The symbols move the objects like this.
z671: d>z106, c>z195, p>z370, m>z24, y>z108
z30: d>z982, c>z859, p>z728, m>z543, y>z203
z828: d>z337, c>z937, p>z27, m>z733, y>z645
z889: d>z135, c>z30, p>z255, m>z106, y>z24
z399: d>z550, c>z283, p>z690, m>z260, y>z881
z645: d>z728, c>z230, p>z557, m>z485, y>z859
z480: d>z796, c>z950, p>z753, m>z254, y>z264
z195: d>z543, c>z497, p>z485, m>z203, y>z889
z106: d>z889, c>z543, p>z497, m>z671, y>z41
z283: d>z96, c>z264, p>z796, m>z919, y>z893
z157: d>z485, c>z828, p>z219, m>z859, y>z497
z260: d>z399, c>z919, p>z692, m>z714, y>z161
z27: d>z339, c>z760, p>z460, m>z452, y>z557
z999: d>z994, c>z755, p>z671, m>z533, y>z753
z550: d>z893, c>z96, p>z264, m>z399, y>z714
z692: d>z690, c>z480, p>z826, m>z759, y>z283
z135: d>z203, c>z982, p>z859, m>z889, y>z671
z919: d>z283, c>z690, p>z480, m>z643, y>z550
z24: d>z671, c>z203, p>z982, m>z41, y>z755
z740: d>z310, c>z260, p>z643, m>z246, y>z460
z838: d>z184, c>z999, p>z508, m>z521, y>z826
z728: d>z733, c>z792, p>z585, m>z645, y>z157
z893: d>z643, c>z759, p>z393, m>z550, y>z260
z264: d>z393, c>z713, p>z521, m>z690, y>z759
z255: d>z859, c>z728, p>z230, m>z497, y>z982
z96: d>z759, c>z393, p>z713, m>z283, y>z643
z28: d>z460, c>z310, p>z260, m>z263, y>z760
z452: d>z27, c>z930, p>z28, m>z585, y>z937
z982: d>z370, c>z157, p>z733, m>z30, y>z195
z393: d>z254, c>z446, p>z838, m>z264, y>z692
z246: d>z740, c>z714, p>z893, m>z436, y>z28
z203: d>z195, c>z370, p>z157, m>z135, y>z106
z370: d>z497, c>z485, p>z828, m>z982, y>z543
z446: d>z826, c>z184, p>z999, m>z713, y>z480
z760: d>z174, c>z436, p>z161, m>z930, y>z346
z521: d>z838, c>z533, p>z667, m>z950, y>z446
z714: d>z260, c>z643, p>z759, m>z881, y>z310
z753: d>z472, c>z373, p>z108, m>z184, y>z521
z950: d>z521, c>z472, p>z373, m>z826, y>z713
z759: d>z692, c>z254, p>z446, m>z96, y>z919
z337: d>z230, c>z557, p>z339, m>z828, y>z728
z41: d>z24, c>z135, p>z30, m>z108, y>z508
z263: d>z28, c>z740, p>z714, m>z174, y>z930
z184: d>z753, c>z994, p>z755, m>z838, y>z950
z937: d>z557, c>z339, p>z760, m>z219, y>z230
z219: d>z937, c>z27, p>z930, m>z792, y>z337
z254: d>z480, c>z826, p>z184, m>z393, y>z690
z533: d>z999, c>z508, p>z24, m>z472, y>z184
z508: d>z755, c>z671, p>z203, m>z667, y>z994
z881: d>z714, c>z893, p>z96, m>z161, y>z740
z755: d>z108, c>z106, p>z195, m>z508, y>z373
z373: d>z667, c>z41, p>z889, m>z994, y>z533
z792: d>z219, c>z452, p>z689, m>z230, y>z828
z643: d>z919, c>z692, p>z254, m>z893, y>z399
z690: d>z264, c>z796, p>z950, m>z692, y>z96
z460: d>z436, c>z161, p>z399, m>z28, y>z174
z161: d>z881, c>z550, p>z283, m>z310, y>z246
z994: d>z373, c>z108, p>z106, m>z999, y>z472
z733: d>z828, c>z219, p>z452, m>z728, y>z485
z174: d>z263, c>z246, p>z881, m>z760, y>z689
z472: d>z533, c>z667, p>z41, m>z753, y>z838
z310: d>z161, c>z399, p>z919, m>z740, y>z436
z497: d>z255, c>z645, p>z337, m>z370, y>z30
z557: d>z585, c>z346, p>z174, m>z937, y>z792
z713: d>z446, c>z838, p>z533, m>z796, y>z254
z346: d>z689, c>z263, p>z246, m>z339, y>z452
z436: d>z246, c>z881, p>z550, m>z460, y>z263
z859: d>z157, c>z733, p>z792, m>z255, y>z370
z826: d>z950, c>z753, p>z994, m>z446, y>z796
z667: d>z508, c>z24, p>z135, m>z373, y>z999
z796: d>z713, c>z521, p>z472, m>z480, y>z393
z543: d>z30, c>z255, p>z645, m>z195, y>z135
z339: d>z346, c>z174, p>z436, m>z27, y>z585
z230: d>z792, c>z585, p>z346, m>z337, y>z733
z689: d>z930, c>z28, p>z740, m>z346, y>z27
z585: d>z452, c>z689, p>z263, m>z557, y>z219
z485: d>z645, c>z337, p>z937, m>z157, y>z255
z930: d>z760, c>z460, p>z310, m>z689, y>z339
z108: d>z41, c>z889, p>z543, m>z755, y>z667

The rows follow the links: the fewer symbols apart two objects are, the more alike their rows tend to be.

Named rows; a name shown again gets a slightly different row:
z667
-30 -46 44 6 -18 -2 29 -12 -2 -12 -12 -35 -3 -20 -24 8 -2 23 18 3 7 -28 -8 13 15 12 18 23 34 -15 2 27 -15 -8 -30 -13 -20 15 -5 11 16 -32 13 -28 6 28 4
z157
-6 38 -20 -16 -16 -20 3 -8 -17 -14 29 12 12 10 6 -6 -19 -50 -32 -2 10 -3 -5 10 25 0 9 -44 2 0 21 28 -13 30 6 9 36 5 -22 -14 -9 -10 -22 5 22 -34 20
z994
-18 -43 39 15 -13 -2 26 -11 -2 -13 -18 -36 0 -26 -14 20 0 18 17 -17 4 -26 -7 8 3 18 8 26 42 -11 -6 24 -15 -11 -33 -30 -17 8 -2 14 14 -28 13 -27 3 28 2
z255
-19 27 -13 -26 -22 -18 10 -4 -18 -10 26 4 7 14 0 -17 -20 -44 -27 16 14 -9 -8 11 35 -10 12 -37 -4 -8 24 31 -18 30 8 18 31 14 -27 -12 -4 -14 -21 5 23 -25 24
z543
-18 2 20 -19 -28 -8 19 -22 -6 -13 8 -10 7 6 -23 -21 -32 -35 1 -2 15 -28 8 6 42 -27 9 -11 17 -13 17 39 -22 38 -7 8 14 28 -38 -6 -6 -3 -8 -3 35 -7 16
z108
-37 -27 35 -8 -27 -8 27 -6 -4 -11 -3 -31 -3 -1 -25 5 -5 18 19 32 5 -33 -12 24 15 17 24 10 30 -21 6 33 -16 2 -25 3 -8 18 -8 2 12 -41 15 -22 11 1 15
z689
22 0 -9 38 17 13 -42 15 39 -18 10 28 8 5 10 8 -14 3 7 -48 -7 13 6 15 3 13 -10 -16 -30 9 26 -19 53 14 -9 16 -12 -19 6 -2 -7 23 1 8 -13 -10 -25
z254
19 -4 -6 -7 17 2 16 -7 -24 25 -23 -10 -5 -31 17 11 27 6 -7 -7 -2 13 5 -40 -35 -8 -19 29 21 11 -45 -21 -30 -36 11 -44 2 -6 16 13 4 10 -3 2 -11 32 2
z881
31 14 -4 6 12 15 -28 8 30 20 -21 19 -7 31 -14 -4 1 21 40 12 -25 17 25 -18 -29 -23 -19 15 -13 7 -26 -39 28 0 15 15 -13 0 4 -1 -16 42 24 18 -3 -21 -16
z838
-8 -18 10 5 0 -11 26 3 -25 5 -8 -26 -4 -26 9 35 28 22 -5 14 -3 -2 -21 -4 -30 40 7 18 29 0 -22 6 -22 -40 -13 -38 -8 -6 27 12 17 -39 8 -19 -18 15 14
z203
-15 3 27 -11 -33 -9 17 -19 1 -16 2 -14 5 5 -31 -6 -32 -30 9 -3 7 -29 4 6 33 -15 8 -11 32 -12 8 40 -21 33 -14 -2 14 28 -39 -7 -4 -10 -1 -9 37 -19 19
z263
5 -16 -1 25 21 24 -34 15 42 0 3 21 -5 16 0 -17 -3 27 19 -12 -7 11 15 14 5 -6 -2 4 -45 -1 22 -31 51 9 4 36 -26 -12 14 0 -3 28 8 8 -18 9 -33
z96
16 19 -21 -26 16 3 4 5 -19 37 -19 1 -10 10 6 -5 30 17 0 48 -11 23 7 -28 -36 -18 -10 23 -6 7 -39 -33 -21 -32 29 -6 3 -4 22 3 0 14 6 17 -14 6 4
z346
23 8 -15 38 12 7 -38 19 34 -20 17 30 8 5 14 11 -13 0 0 -51 -3 15 2 15 -1 19 -7 -19 -28 10 27 -14 52 14 -10 9 -8 -24 6 -3 -10 18 -2 8 -14 -17 -20

Each walk starts at a row. The symbols on each line, taken left to right, move it on to the next object.
Each answer is a row, close to the row of the object it stands for.
start 16 -13 -2 32 19 21 -38 14 43 -11 6 23 2 6 3 -8 -11 15 16 -40 -5 11 12 13 7 0 -8 -2 -37 5 25 -24 54 14 -2 25 -20 -15 8 -2 -6 32 6 8 -15 7 -33
m y y p m 10 -16 -3 31 21 22 -35 13 44 -5 4 23 0 10 0 -14 -8 22 18 -27 -4 10 13 13 9 -5 -4 1 -40 1 24 -28 50 11 0 30 -25 -14 8 -1 -5 30 8 6 -15 9 -34
p d c p c c -7 -20 18 15 -8 -13 24 -3 -15 -6 -13 -28 -1 -27 0 41 17 19 4 -4 -3 -9 -19 1 -28 40 2 17 41 0 -23 15 -16 -30 -25 -45 -9 -5 14 12 14 -39 14 -24 -13 9 12
start 1 41 -20 -12 -13 -19 -1 -7 -15 -14 28 15 12 8 8 -2 -22 -53 -32 -15 11 -1 -8 7 22 0 3 -41 0 2 21 27 -11 29 5 4 34 3 -24 -13 -10 -8 -23 7 21 -38 20
y c m c p p y 5 -13 -2 16 20 21 -32 19 38 5 3 20 -7 21 -3 -16 1 35 22 0 -7 13 12 14 3 -4 -1 6 -45 -2 21 -32 49 8 7 39 -25 -11 16 -4 -3 26 12 10 -19 5 -29
p c p d d p c -34 -43 40 -1 -21 -2 29 -8 -5 -12 -9 -35 -5 -10 -22 3 -3 23 18 14 8 -32 -9 15 17 13 16 17 29 -18 6 28 -18 -6 -26 -6 -18 16 -4 7 16 -37 14 -28 9 22 8
start -24 3 14 -22 -24 -6 18 -18 -10 -10 10 -9 4 5 -18 -28 -28 -35 -7 6 18 -27 3 10 45 -27 11 -15 9 -12 21 36 -25 34 -2 15 18 26 -40 -8 -3 -4 -11 -1 36 -3 15
y y y y p y -17 4 27 -10 -39 -18 18 -10 -3 -16 -2 -20 4 12 -32 13 -25 -11 19 17 0 -32 -4 15 14 10 13 -8 41 -15 2 40 -16 21 -24 -3 4 27 -27 -5 -2 -30 12 -15 25 -34 22
d d c d y m -16 1 25 -15 -32 -8 17 -22 -2 -15 3 -12 7 5 -26 -14 -34 -31 6 -6 13 -29 6 5 37 -22 8 -11 26 -12 12 39 -22 36 -12 3 14 29 -40 -5 -5 -4 -3 -7 38 -13 17
start -10 -38 37 18 -14 -3 25 -11 -1 -11 -15 -29 1 -29 -12 28 2 15 14 -20 5 -21 -9 2 -7 23 5 23 42 -7 -12 21 -16 -16 -36 -36 -16 6 3 14 13 -29 12 -28 0 21 6
d m d p y -33 -19 35 -11 -34 -13 26 -6 -7 -12 -2 -29 -1 9 -29 8 -8 15 17 34 3 -32 -14 22 14 18 22 1 31 -19 7 36 -18 2 -25 4 -6 20 -13 -2 10 -41 15 -22 15 -10 20
y d y c d p d -27 13 3 -29 -21 -12 17 -14 -16 -7 21 -3 2 9 -8 -28 -22 -37 -22 16 16 -19 -3 11 43 -21 16 -24 -3 -9 25 33 -24 30 4 22 25 20 -31 -10 -3 -13 -17 3 31 -12 18
start -26 6 9 -25 -20 -11 15 -18 -13 -9 15 -6 5 6 -13 -30 -25 -35 -15 8 18 -23 1 11 47 -25 16 -19 4 -14 25 34 -25 35 1 18 19 26 -34 -8 -3 -5 -16 0 32 -6 16
p c c m d m p m y 17 -9 -4 36 18 17 -39 14 42 -17 7 26 5 8 6 0 -13 7 12 -47 -4 12 11 12 8 5 -8 -10 -33 7 26 -20 52 14 -7 18 -17 -20 5 0 -6 28 2 7 -13 -3 -29
p p p d d p p d -22 0 29 -7 -38 -17 20 -8 -2 -15 1 -21 1 12 -29 14 -19 -2 17 24 -2 -33 -8 20 14 14 18 -7 37 -18 4 37 -15 12 -26 1 2 24 -21 -2 1 -38 13 -19 23 -32 22
start -7 -19 16 7 -5 -12 22 1 -21 0 -12 -28 -2 -26 4 39 21 22 0 8 -2 -8 -18 0 -30 41 6 18 33 -2 -22 11 -20 -36 -22 -39 -10 -6 20 14 15 -41 11 -23 -14 9 11
p d p c y c y -24 20 -4 -29 -21 -17 14 -13 -18 -11 23 -2 4 12 -4 -26 -21 -39 -25 17 17 -17 -6 13 39 -15 15 -29 -2 -8 28 31 -21 31 8 20 28 16 -27 -14 -4 -14 -20 3 25 -18 21
m m m m y -12 6 26 -8 -36 -14 19 -17 -1 -20 -2 -16 7 7 -32 3 -32 -24 14 1 6 -31 0 9 25 -7 8 -12 39 -13 6 38 -17 32 -20 -4 9 27 -38 -6 -3 -17 6 -12 33 -26 19
start 24 16 -9 9 12 14 -31 19 32 17 -13 22 -5 38 -13 2 -1 25 38 24 -26 18 16 -3 -26 -6 -10 4 -20 4 -16 -36 38 -2 11 26 -19 -6 12 -4 -17 28 23 16 -11 -28 -14
m p m y d y m y 16 7 -8 7 12 15 -31 22 33 12 -7 21 -9 37 -10 -7 4 35 31 28 -19 18 11 8 -18 0 -3 4 -34 2 -2 -36 42 -3 13 37 -21 -8 17 -4 -11 21 20 14 -16 -19 -19
y y d p y 22 15 -9 9 9 14 -33 19 33 15 -10 22 -8 38 -10 -2 2 30 34 27 -25 18 15 3 -25 -3 -6 4 -26 1 -8 -36 39 -3 15 30 -17 -8 14 -5 -11 26 22 15 -15 -28 -15
start -24 -48 44 10 -17 2 28 -11 0 -12 -14 -35 -1 -24 -21 12 0 20 16 -7 7 -27 -6 9 7 14 12 25 38 -16 -3 26 -16 -7 -31 -21 -20 13 -4 11 16 -29 14 -28 5 28 2
c m m y p y -27 -8 31 -9 -37 -14 25 -6 -6 -11 0 -26 -1 10 -31 10 -14 5 17 31 0 -33 -10 22 12 18 23 -3 37 -18 4 36 -15 6 -26 4 -1 22 -15 -1 5 -42 14 -22 19 -23 25
d y m m m m m y -7 -23 24 16 -12 -9 25 -5 -9 -10 -15 -29 0 -28 -5 40 12 18 9 -13 -2 -14 -14 -2 -21 39 4 17 45 -2 -20 16 -17 -24 -33 -41 -12 -2 12 11 13 -38 12 -27 -6 11 10
